In the rows, 128 means zero.
Facts:
viflaskem: λ skota; θ drinin; ψ e; π vegadus
mutem: θ fostes; ψ f; π kugre
reta: λ trevan; θ grane; ψ a; π potru
siplir: θ bridroplur; ψ n; π kaben
stiflol: θ dribrol; ψ j; π mubur
rebrin: λ salo; ψ q; π mubur
dukam: λ sanos; θ gutu; ψ e; π bitan
runen: θ brekel; π rovoka
vagak: θ vigoplir; ψ f; π staki
fostes: θ pumiti; ψ e; π kugre
bavo: θ briplus; ψ c; π korur
fibrani: θ butek; ψ a; π ziflatra
klistu: ψ f; π gikla
skota: θ drulopas; ψ n; π vegadus
kleskos: λ neplur; θ neplur; π nizus
skosir: λ brofa; θ briklem; ψ h; π duster
grane: λ gebrem; π potru
pugri: θ subok; ψ o; π vima
midru: λ trari; ψ j; π novol
nesek: θ kostamek; ψ m; π novol
plipakel: θ sketrel; ψ q; π stozor
nozur: θ totezes; ψ b; π pusezik
braram: λ nozur; θ druple; ψ f; π pusezik
vudoplo: ψ c; π bitan
pibras: θ tobra; ψ b; π stugrisku
butek: θ trubodros; ψ c; π ziflatra
brutre: θ vudoplo; ψ b; π bitan
dridi: λ mison; θ mison; ψ f; π rovoka
skedran: θ batrus; ψ n; π stozor
trevan: θ vodruma; ψ f; π potru
griplople: ψ m; π lolodrer
klebros: θ moplin; π klovuni
bridroplur: θ damus; ψ g; π kaben
pupigras: λ logradros; θ logradros; ψ k; π sugru
pegil: λ skeflel; ψ b; π vaflili
logradros: θ stepifik; ψ q; π sugru
vitus: θ klatir; π dreza
grudrorar: θ skavo; π stozor
floran: ψ b; π skikla
kopa: λ valik; θ ropam; ψ k; π zokabo
briloplos: θ kleskos; ψ n; π nizus
dutrik: λ kefi; θ gozu; ψ j; π brunan
laga: θ sodi; ψ k; π zigo
ralim: θ viflal; ψ d; π ferim
salo: θ stiflol; ψ m; π mubur
tabrak: λ totezes; ψ n; π pusezik
mogron: θ brabron; ψ g; π pusezik
brekel: θ stota; ψ q; π rovoka
totezes: θ braram; ψ a; π pusezik
klatir: λ vitus; ψ d; π dreza
suston: λ beli; θ fledrik; ψ i; π gebramu
trari: θ nesek; ψ e; π novol
trigravil: θ kefi; ψ h; π brunan
gebrem: λ vodruma; θ trevan; π potru
mison: θ runen; ψ c; π rovoka
valik: λ ropam; θ kopa; ψ i; π zokabo
fledrik: λ beli; θ gazel; ψ l; π gebramu
grinil: θ ligon; ψ j; π ferim
kurel: ψ g; π zalo
druple: λ mogron; θ tabrak; ψ c; π pusezik
sulam: ψ f; π gebramu
gomur: θ skosir; ψ d; π duster
tobra: ψ c; π stugrisku
pokas: ψ c; π brigupem
dubal: θ neda; ψ h; π debros
subok: λ pugri; θ griplok; ψ b; π vima
gutu: θ sanos; ψ i; π bitan
skeflel: λ pegil; θ pegil; ψ f; π vaflili
gugek: ψ b; π stanen
fovam: λ givi; θ siplir; ψ a; π kaben
ligon: λ vefiplis; θ vefiplis; ψ f; π ferim
zoflek: ψ d; π digril
givi: λ bridroplur; θ fovam; ψ h; π kaben
brofa: λ gomur; θ giko; ψ n; π duster
neda: θ goga; ψ p; π debros
viflal: λ keles; θ laruk; ψ a; π ferim
bratil: λ pleri suplen; ψ b; π debros
tridrubas: θ beli; ψ j; π gebramu
detru: θ storegril; ψ b; π klovuni
laplu: λ giko; ψ l; π duster
pumiti: ψ l; π kugre
fluna: ψ a; π rovoka
nitun: λ vudoplo; θ griflek; π bitan
klakel: θ dukam; ψ a; π bitan
ropam: λ kopa; ψ c; π zokabo
damus: λ givi; θ plabrom; ψ c; π kaben
stade: θ ralim; π ferim
fopes: θ brovik; π sugru
rofel: θ sulam; ψ a; π gebramu
skavo: λ batrus; θ sodam; ψ p; π stozor
gudre: θ kave; ψ p; π kitran
griplok: λ pugri; ψ a; π vima
savok: θ viflaskem; ψ g; π vegadus
tragim: ψ d; π sibis
batrus: λ plipakel; θ plipakel; π stozor
drinin: ψ d; π vegadus
sozon: λ butek rezabi; θ rezabi; ψ b; π ziflatra
lepu: λ damus; ψ p; π kaben
lutru: θ vagak; π staki
brabron: θ nozur; π pusezik
gretis: θ fofim; π lolodrer
stuge: ψ o; π vanel
brovik: λ skiguk; θ skiguk; π sugru
koflalen: θ pupigras; ψ a; π sugru
grufe: ψ a; π trukul
pleri: λ dubal; θ bratil; ψ a; π debros
suplen: θ pleri; π debros
seplok: θ fopes; ψ b; π sugru
zetrogal: π nusan
brolutros: θ fuli; ψ n; π kitran
vodruma: θ reta; ψ b; π potru
stafladre: π bemo
traflek: θ fibrani; ψ f; π ziflatra
beflis: λ drulopas; θ skota; ψ b; π vegadus
briklem: λ skosir; θ laplu; ψ p; π duster
plabrom: λ fovam; θ lepu; ψ d; π kaben
zokla: θ fledre; ψ f; π klovuni
fledre: θ drudus; ψ q; π klovuni
fuli: ψ b; π kitran
sanos: θ brutre; ψ h; π bitan
kave: θ brolutros; ψ c; π kitran
dribrol: λ stiflol; θ rebrin; ψ a; π mubur
vepir: ψ d; π kimu
grapu: ψ o; π diskom
goga: λ dubal bratil; θ suplen; ψ e; π debros
briplus: λ bavo; ψ l; π korur
moplin: ψ n; π klovuni
laruk: θ keles; ψ c; π ferim
dremo: θ beflis; π vegadus
gozu: θ gripim; π brunan
vefiplis: λ grinil; ψ n; π ferim
drulopas: λ drinin savok; θ savok; ψ f; π vegadus
trigruk: λ detru fledre; θ zokla; ψ h; π klovuni
giko: λ briklem; θ gomur; ψ g; π duster
kefi: ψ k; π brunan
pladra: π tumar
stepifik: λ fopes; θ seplok; π sugru
gazel: θ rofel; π gebramu
griflek: λ klakel; θ klakel; ψ f; π bitan
sodam: λ skedran; ψ m; π stozor
storegril: λ drudus; θ klebros; ψ a; π klovuni
fledom: ψ a; π flostimam
kostamek: λ trari; θ midru; ψ a; π novol
rezabi: θ traflek; ψ o; π ziflatra
beli: θ suston; ψ p; π gebramu
fofim: θ griplople; ψ b; π lolodrer
skiguk: ψ e; π sugru
stota: θ fluna; ψ d; π rovoka
trubodros: ψ d; π ziflatra
vigoplir: λ lutru; ψ b; π staki
sketrel: θ grudrorar; ψ d; π stozor
sodi: ψ a; π zigo
keles: λ vefiplis; θ grinil; π ferim
neplur: ψ a; π nizus
nupun: λ butek; θ sozon; ψ p; π ziflatra
gripim: θ trigravil; ψ m; π brunan
drudus: θ detru; π klovuni

Known rows:
gripim: [112 109 137 152 135 143 127 152 149 131 119 106 130 117 150 155  99  93
 155 125 137 104 150 147 133 140 115 133 131 128 113 165 126 106 107 154
 122]
beflis: [140  98 119 143 138 189 157 121 143  98 176  97 117 112 162 113  92  96
 124 159 124 118 136 111  77 172 117 140 116 129 121 140 118 125  94 124
 101]
dremo: [143 115 112 147 102 153 150 136 118 139 142 106 149 110 118 148 103 103
 165 134 159 141 158 106  78 142 122 165 149 118 126 130 101 113 110 124
 117]
gebramu: [164 117  82 139 170 116 139 139  99 106 118 172 119 166 143  85 104  92
 174 116  78 165 127 149 185  75 135 197 126 116 108 101 114 119 133 119
 116]
fledrik: [ 88  95 137 116 167 167 153 156 150 113 176  82 108 105 153 100 129 128
 125 122 104 121 122 133 115 149 149  95 121 132  95 172 137  80  88 140
 105]
fledre: [137 111 181 135 157 143 175 147 149  86 138 100 152 100 173 176 136  48
 171  84 175 108 104 173 133 142 116 149 131 122 132 163  99 100  82 119
 138]
vepir: [116 131 130 146 136 143 132 153 136 123 129 117 135 112 130 143 116 111
 159 128 134 118 151 137 120 137 122 126 138 123 124 151 119 105 111 135
 119]
kimu: [165 116  79 140 171 116 140 138 100 106 118 175 118 168 143  84 103  92
 174 115  75 168 127 150 187  73 136 200 127 116 108  99 113 121 134 119
 116]
grinil: [132 200 108 115 142  95 104 184 157  69 186  86 131 138 138 118 186 177
 137 138 125 111 146 105 119 124  91  75 140 166  71 172 104  78  87  92
 115]
vudoplo: [ 78 125 155 152 183 214 137 189 117  37 137 190  95  84 106 139 154 188
 141 107 112 107 144 149 102 134 150 129 142  86 181 151 122  73 130 117
 126]
storegril: [109 191 201 126 187 140 183 134 128  99 139 142 154 107 131 134 196  79
 150  91 176 101  83 172 165 193 123  81  97  91 156 111 125 145 122  93
 125]
potru: [164 115  80 138 171 117 139 138 100 106 118 173 118 167 143  84 105  92
 175 116  76 166 127 149 184  74 135 198 126 116 108 100 113 120 133 117
 117]
zigo: [165 116  81 139 171 117 140 139 100 106 118 175 119 167 143  84 103  91
 175 115  76 168 127 150 187  73 136 199 126 117 107 100 114 121 133 119
 116]
bridroplur: [110 124 147 136 134 142 145 122 154 105 138 111 122 115 136 115 112 128
 172  85 131 107 162 146 114 138 100 134 135 135 118 162 146  70 127 124
 111]
kefi: [103 157 140 147 144 129 129 131 140 108 121 133 138 113 122 107 141 127
 141  88 139 100 142 142 119 135 104 112 138 123 134 146 136 103 134 116
 102]
brolutros: [140 121 138 159 132 141 125 136 146 114 130 109 124 111 150 139  96  94
 156 118 126 107 150 143 104 136 101 132 132 128 120 164 129 115 105 136
 112]
brovik: [ 77 148 103 153 146 184 102 172 123  99 149 156  94 129 106  87 147 227
 105 161  88  94 159 100 115 185 116  95 104 106 133 136 156 102 165 138
 100]

Rows:
No name comes twice in this set of rows, the named rows included.
[123  82 121 127 147 188 158 160 140 113 182  80 109 108 160 135  96 104
 141 172 109 135 138 120 101 160 150 125 119 131 100 158 114 101  75 145
 119]	briplus
[186 152  48 122 143  59 124 148 123 116 133 126 151 197 165  81 129  96
 179 144  88 156 127 127 207  88 102 178 114 156  70 104 103 112 133 117
 119]	ferim
[ 90 150 128 126 175 175 150 140 145  64 174 131 118 111 138  77 161 153
 103 130 114 100 119 123 108 166 128  90 115 127 137 137 133 101 120 102
  94]	bratil
[144 129 111 154 101 148 148 121 121 144 133 114 154 113 117 142  95  86
 162 138 162 136 161 110  83 143 117 159 149 118 133 121 105 130 114 120
 112]	laga
[168 118 163 119 142 169 213 123 112 109 187  89 154  95 146 145 142  52
 167 114 178 154  94 127  81 173 137 151 123 101 135 116  87 134  77  90
 124]	trigruk
[117 114 112 140 110 152 153 146 125 159 130 102 154 111 119 161  97  89
 165 152 162 141 161 117 109 143 142 149 150 124 120 128 101 114 104 140
 124]	salo
[146 101  45 159 148 129  98 143  94 135 108 183  93 177 122  64  73 148
 156 139  41 163 164 122 169  74 131 196 127 116  97 107 137 117 160 145
 102]	sugru
[ 92  96 109 156 127 166 108 136 130 149 145 113  92 128 124  76 105 181
 107 119  91 105 153 100  97 165 106 120 111 114  99 159 168 104 151 157
  83]	stepifik
[105 180 129 112 154 111 121 143 148 118 206  91 102 187 132 116 191 164
  63 115 176 103 111  82 157 168  72  96 119 151   4 158 115 148  85  81
  93]	keles
[145  96 129 148 130 176 154 135 128 123 164 101 120 122 154 132 105 104
 138 147 133 122 128 113  97 181 113 151 107 111 116 138 121 129 110 135
 113]	kleskos
[166 106 123 150 127 161 134 159 134  93 167  93 114  98 149 145  93 111
 168 143 107 138 155 121  64 124 122 141 143 128 116 168 106  97  77 127
 122]	stiflol
[ 94 175 140 134 173 170 141 159 135  73 158 147 119 114 125 105 169 159
 124 148 117  98 128 133 131 182 127  79 105 111 145 127 134 114 130 110
 114]	tabrak
[118  97 130 139 147 155 131 167 154 101 149  89 115 103 159 145  97 107
 157 133 109 121 153 142 107 118 133 125 144 142 104 184 117  77  78 147
 122]	pumiti

The same things again, as new rows of numbers:
Known rows:
bratil: [110 159 144 133 147 110  81 152 138  88 152 114 140 146  88  97 142 137
 165 125 126 127 117 164 155  80 146 154 125 176 140 104 128 133 131 112
 146 133 112 174 113 124  99 145 153]
suplen: [122 149 130 110 134 118 123 126 142 104 138 114 122 131 118 100 148 115
 125 128 128 133 135 115 126 131 118 135 117 134 135 120 130 132 133 119
 162 130 109 117 138 127 125 133 175]
stota: [113 149 133 110 133 123 113 133 144  97 142 105 119 137 106  93 143 124
 139 122 134 134 139 131 136 113 112 129 119 143 126 115 132 125 118 128
 160 129  99 135 136 133 119 137 180]
gebrem: [129 146 135 129 137 120 125 147 117 127 118 141 134 105 126 146 117  99
 123 142 123 162 105 119 151 163 157 153 121 133 109 132 110 148 142 145
 119 108 162  94 120 116 101  95 127]
mubur: [147  59 124 138 131 155 172 109 115 178 117 139 105 129 166 158 114 176
 126 123 132  98 137 151 117 112 111  93 160  94 148 168 156  83 120 154
  91 152 123 155 146 157 163 151  47]
ralim: [141 117 144 120 102 118 111 124 130 131 105 158 156 123 157  91 139 116
 112 126 123 168 150 114 115 169 117 151 130 134 126  98  87 211 113 113
 129 112 141  88 143 109 126 108 125]
lutru: [128 145 126 133 130 130 123 130 135 131 112 128 131 108 135 144 114  96
 114 136 128 152 112 110 135 177 134 114 130 118 100 119 106 149 117 140
 128 101 160  78 126 113 121 105 139]
sulam: [105 139 129 124 114 129 109 134 143  87 135 108 137 163  96 107 131 106
 171 113 148 114 152 140 140  84  84 133 101 157 100 103 122 124  85 110
 132 130 105 160  91 120 114 130 165]
trukul: [148  58 122 137 132 156 172 110 116 178 117 140 106 128 168 158 112 177
 127 124 132  97 137 150 116 111 112  92 160  93 148 168 156  83 120 155
  90 153 123 156 146 158 162 151  45]
kleskos: [130 147 128 126 118 114 124 135 112 124 124 144 146 118 125 140 128 102
 115 138 122 143 120 109 128 145 152 162 110 135 121 125 114 153 154 117
 122 118 148 109 113 112 111 101 133]
reta: [122 154 142 110 141 106 116 137 125  99 144 126 125 130 115 107 149 120
 130 132 126 144 125 122 140 118 149 163 109 158 148 128 136 130 154 122
 156 138 108 134 134 131 107 130 159]
pladra: [122 146 125 123 125 124 120 128 138 113 128 120 131 130 121 118 132 108
 126 128 130 132 130 116 127 139 119 127 117 131 115 114 118 141 120 119
 142 119 129 113 125 118 125 122 158]
storegril: [ 90 158 141 128 147 110 114 148 126  80 162  97 137 126  98 126 138 125
 177 124 139 126 131 144 136  85 127 148 101 173 130 120 154 109 123 113
 120 139  96 165 102 128  86 132 176]
drinin: [102 145 127 128 116 129  96 141 145  91 137 105 139 159  90 103 129 123
 166 110 141 114 147 149 138  84  96 129 108 158 100  97 120 129  91 109
 132 124 105 165  99 122 113 136 168]
mison: [135 153 111 149 125 117 113 131 140 134 124 133 153 119 120 130 130 114
 113 132 112 124 113 116 111 161 137 126 139 116 120 101 106 163 137 106
 140 110 162  95 119 104 138 119 150]
gugek: [121 160 131 140 133 121  91 123 146 116 135 118 138 129 118 113 133 124
 123 132 122 133 113 128 126 137 143 112 141 139 136  99 115 147 123 109
 150 118 132 120 128 111 128 138 151]
plipakel: [119 148 118 111 108 123 122 124 127 117 131 123 133 125 124 112 137 116
 107 130 123 133 138 104 111 142 124 136 110 122 121 118 120 149 144 109
 143 118 119 111 136 118 128 117 164]

Rows:
No name comes twice in this set of rows, the named rows included.
[122 150 121 114 113 122 116 120 130 115 130 124 133 125 126 114 140 112
 107 134 125 132 135 104 112 142 128 133 113 124 128 117 120 148 141 106
 146 119 121 109 133 115 128 121 161]	gomur
[128 160 123 146 121 121  94 117 137 129 125 128 147 121 130 128 127 115
 105 139 118 135 109 112 115 156 155 110 139 129 134 100 105 161 132 100
 139 108 149 102 123 100 133 125 136]	fofim
[122 162 135 127 141 115  95 121 149 107 145 112 130 131 116  93 150 130
 121 132 121 134 118 126 125 127 143 119 140 143 155 103 127 139 135 108
 171 129 112 126 143 122 128 150 166]	fuli
[141 178 151 165 122  98 121 153 113 114 167 148 149 131  53 114 136 158
 168 100 131 162 115 127 150  99 142 186 128 162 151  87 152 118 128 154
 169 150 133 160 110 138 129 129 191]	damus
[117 152 131 140 147 107 104 162 140  95 150 118 146 144  77  99 142 137
 172 118 121 118 123 165 150  85 127 164 127 161 127 103 129 134 130 120
 148 133 125 165 107 127 108 137 169]	druple
[112 156 143 127 121 115 108 152 119  94 150 123 137 144  78 107 132 134
 168 110 138 143 136 143 154  81 125 170 103 169 121 109 135 121 118 135
 139 137 107 171 106 133 103 125 169]	plabrom
[142 176 150 163  87 108 124 127  87 137 137 172 158 118  93 157 116 124
 127 115 136 180 112  80 131 141 167 177 107 152 136  96 130 139 133 138
 130 133 153 123  96 116 127  97 145]	fovam
[130 152 117 144 137 117 112 136 149 120 132 122 143 128 108 113 135 124
 131 127 118 123 116 132 123 139 125 126 141 124 123 100 115 150 128 113
 152 118 145 112 124 115 132 131 164]	pokas
[145 115 152 128 126 120 120 132 137 137  98 156 146 114 161 101 128 108
 120 127 125 182 135 121 135 189 120 141 141 131 113 105  85 205  98 141
 128 106 157  67 147 113 119 103 121]	stade
[122 145 133 103 129 119 131 119 138 102 137 116 119 130 121 103 150 105
 128 133 135 137 141 107 128 128 109 138 110 135 135 125 132 128 128 124
 161 132 107 115 135 127 123 128 172]	traflek
[118 151 135 100 129 113 123 146 118 103 144 124 125 124 106 101 144 126
 128 129 125 145 134 124 140 116 138 170 104 144 134 133 136 134 159 130
 149 130 107 136 140 135 106 121 169]	rebrin
[129 143 137 124 131 123 132 138 116 126 116 142 133 104 129 149 117  89
 123 143 128 165 112 109 152 161 148 153 114 133 108 135 112 145 137 149
 117 108 160  89 118 116 102  90 126]	dridi
[125 152 126 120 119 118 115 116 134 115 128 126 133 130 133 117 141 108
 110 133 126 132 128 102 113 142 135 130 113 134 137 115 119 147 137 101
 149 125 120 109 130 114 129 126 154]	neplur

Now the same things, written a new way:
Known rows:
klovuni: [144  90 145  86 131 167 137 122 123 103 140 110 115 134 123  99 137 122
 162 120 157 143 157 194 134 130 152 142  99 120 181 162  85 110 157 113
 161 135 100 111 139]
klebros: [123 128 190  92 101 151 141 129 107 132 153 129 104 153 100 117 149 125
 167 103 162 193 185 171 123 126 128 127 115  64 243 117 124 111  98 140
 105 172 135 116 136]
zalo: [138 102  97  93 139 150 129 128 139 117 118 108 126 123 120 127 151 108
 134 131 134 121 122 147 112 128 147 136 119 143 123 157 116 121 153 104
 162 120 105 145 129]
kurel: [122 135 135 134 124 125 131 130 134 135 135 140 129 124 124 133 130 134
 128 123 128 132 128 126 129 122 128 127 124 122 120 115 127 137 128 141
 119 129 129 120 128]
sibis: [138 102  97  93 139 149 129 128 140 116 117 109 127 123 120 127 151 108
 134 132 133 121 121 147 113 128 148 136 120 143 123 157 115 121 153 104
 162 119 105 146 129]
mutem: [130 129 135 160 132 116 120 154 150 122 115 155 140 118 138 120  80 137
 113 127 136 114 125 149 131 116 134 121 118 135  96 150 110 152 123 144
 116 132 107 103 128]
damus: [102 131 149 145 102 161  88 127  94 170 145 107  82 135 190 164 169 114
 143 133 117 135 125 124 158 131 112 120 164 144 201 130 149 147 124 182
 124 127 151 149 129]
siplir: [125 141 134 135 130 126 138 110 116 135 147 132 133 129 135 129 120 151
 128 132 127 120 123 118 141 127 117 134 132 130 106 102 125 126 132 141
 121 119 143 112 117]
vepir: [130 134 133 136 136 120 123 136 137 138 124 132 126 133 127 133 120 129
 126 119 126 130 131 133 139 122 118 125 131 109 118 129 122 136 123 130
 118 136 146 121 120]
traflek: [124 137 130 143 139 124 130 120 139 161 134 126 114 134 131 131 145 127
 133 117 108 132 129 113 154 126 117 127 122 111 126 100 122 138 137 131
 118 134 164 115 121]
bratil: [137 122 139 134 127 125 140 138 136 180 118 109 145 146 132 118 221 143
 140  69 103 159 147  93 109  92 167  99 157  93 152 125 159 108  69 113
 117 142 144 117 149]
ropam: [131 138 141 132 129 117 131 112 105 116 141 128 133 123 136 132 122 146
 132 131 124 121 126 114 145 133 111 137 139 133 113 105 124 117 132 133
 130 116 143 121 129]
gikla: [139 102  97  93 139 149 129 128 139 115 118 108 127 122 120 127 151 107
 134 132 134 121 121 148 113 128 148 136 120 143 123 157 115 121 153 104
 162 119 105 146 129]
salo: [135 125 134 169 139 119 130 159 147 118 112 145 136 120 143 114  64 131
 115 132 149 118 128 128 122 140 116 119 124 136 113 163 119 140 125 132
 109 125 110 106 131]
vodruma: [129 133 133 146 138 122 146 122 132 126 147 130 125 130 131 127 119 138
 134 121 140 127 119 105 135 146  99 130 133 103 105 127 125 125 149 129
 114 110 150 116 127]
stuge: [126 136 145 131 122 121 124 132 118 120 130 137 132 117 127 139 131 134
 131 129 124 131 135 117 135 121 122 131 132 138 128 107 128 127 121 143
 126 126 128 126 135]
novol: [139 102  99  95 138 148 129 128 139 117 118 109 127 123 120 128 150 108
 133 131 133 121 121 146 113 128 147 136 120 143 123 156 116 121 153 105
 161 119 106 146 128]

Rows:
No name comes twice in this set of rows, the named rows included.
[131 138 146 138 135 121 142 126 115 115 145 133 132 112 131 142 121 142
 139 129 139 127 131  94 140 137  97 139 139 133 109  99 120 119 140 143
 121 108 143 116 133]	rezabi
[102 128 140 159 116 170 108 132 117 172 162 113  83 132 192 162 160 123
 146 128 138 126 111 114 156 138 100 122 155 131 164 139 135 155 153 191
 116 107 154 130 123]	bridroplur
[152 119 133 149 147 133 146 133 120 188 108  90 142 145 159 110 192 148
 139  91 101 143 154  70 126 110 153 109 160 139 163 112 150  95  74 106
 121 134 153 102 140]	pleri
[131 137 127 136 132 118 121  98 105 158 124 112 118 146 143 117 126 134
 124 134  95 124 134 124 156 132 126 130 132 137 151  96 133 121 117 111
 129 143 160 123 117]	reta
[105 146  75 143 128 113 163 109 137 172 125 160 112 119  89 183 151  60
  86 131 116 150 115  62  78 149  89 129 128 113 108  76 159 152 116 121
  90 155 136 173 126]	grinil
[115 147 128 138 128 140 104 182 156  65 126 139 158 143 114  85  85 149
 109 168 114 105 130 114 157 127 143 116  80 161 117 136 141 142 111 184
 108 115 130 100 123]	brofa
[124 140 138 139 114  99 116 103 118 115 138 153 142 136 130 114  96 154
 112 120 116 110 112 169 141 111 137 124 131 102  82 136 121 138 122 124
 127 134 126 117 123]	sozon
[131 127 183 102 110 146 129 109  92 151 138 115 102 164 122 102 129 131
 156 116 135 176 188 182 148 125 138 129 114  94 251 106 117 108  92 123
 115 183 145 106 125]	storegril
[103 123 152 177  94 161  94 149 105 126 147 138 110 117 210 143  91 139
 123 148 159 105 106 149 133 135 123 114 158 172 152 185 138 159 130 201
 119 104  88 126 138]	givi
[133 136 147 142 131 121 138 139 115  97 137 139 143 113 136 133  91 147
 129 135 152 120 128 110 127 138 103 134 142 140 103 129 123 120 128 145
 118 108 123 115 132]	mison
[111 152 125 118 129 137 110 161 150  62 149 136 157 153 102  93 108 159
 117 154 115 107 118 115 164 123 132 121  90 121  92 130 141 136 123 182
 110 108 157 106 114]	giko
[125 135 131 138 136 122 123 130 139 166 120 120 107 137 124 137 154 111
 135 115 106 146 140 110 147 126 117 123 125 108 157 102 131 135 123 125
 115 147 166 128 124]	stota
[ 92 140 151 110  78 154  84 130  98 159 149 126  93 146 152 174 186 112
 137 115 129 156 124 161 126 106 128 112 169  91 196 144 164 150  96 180
 116 150 141 172 123]	lepu
[113 144 136 134 106 117 136  84 108 132 159 143 136 132 132 118 134 159
 124 131 112 116 112 132 138 122 141 132 124 129 105  93 134 129 134 136
 129 120 124 118 128]	suston

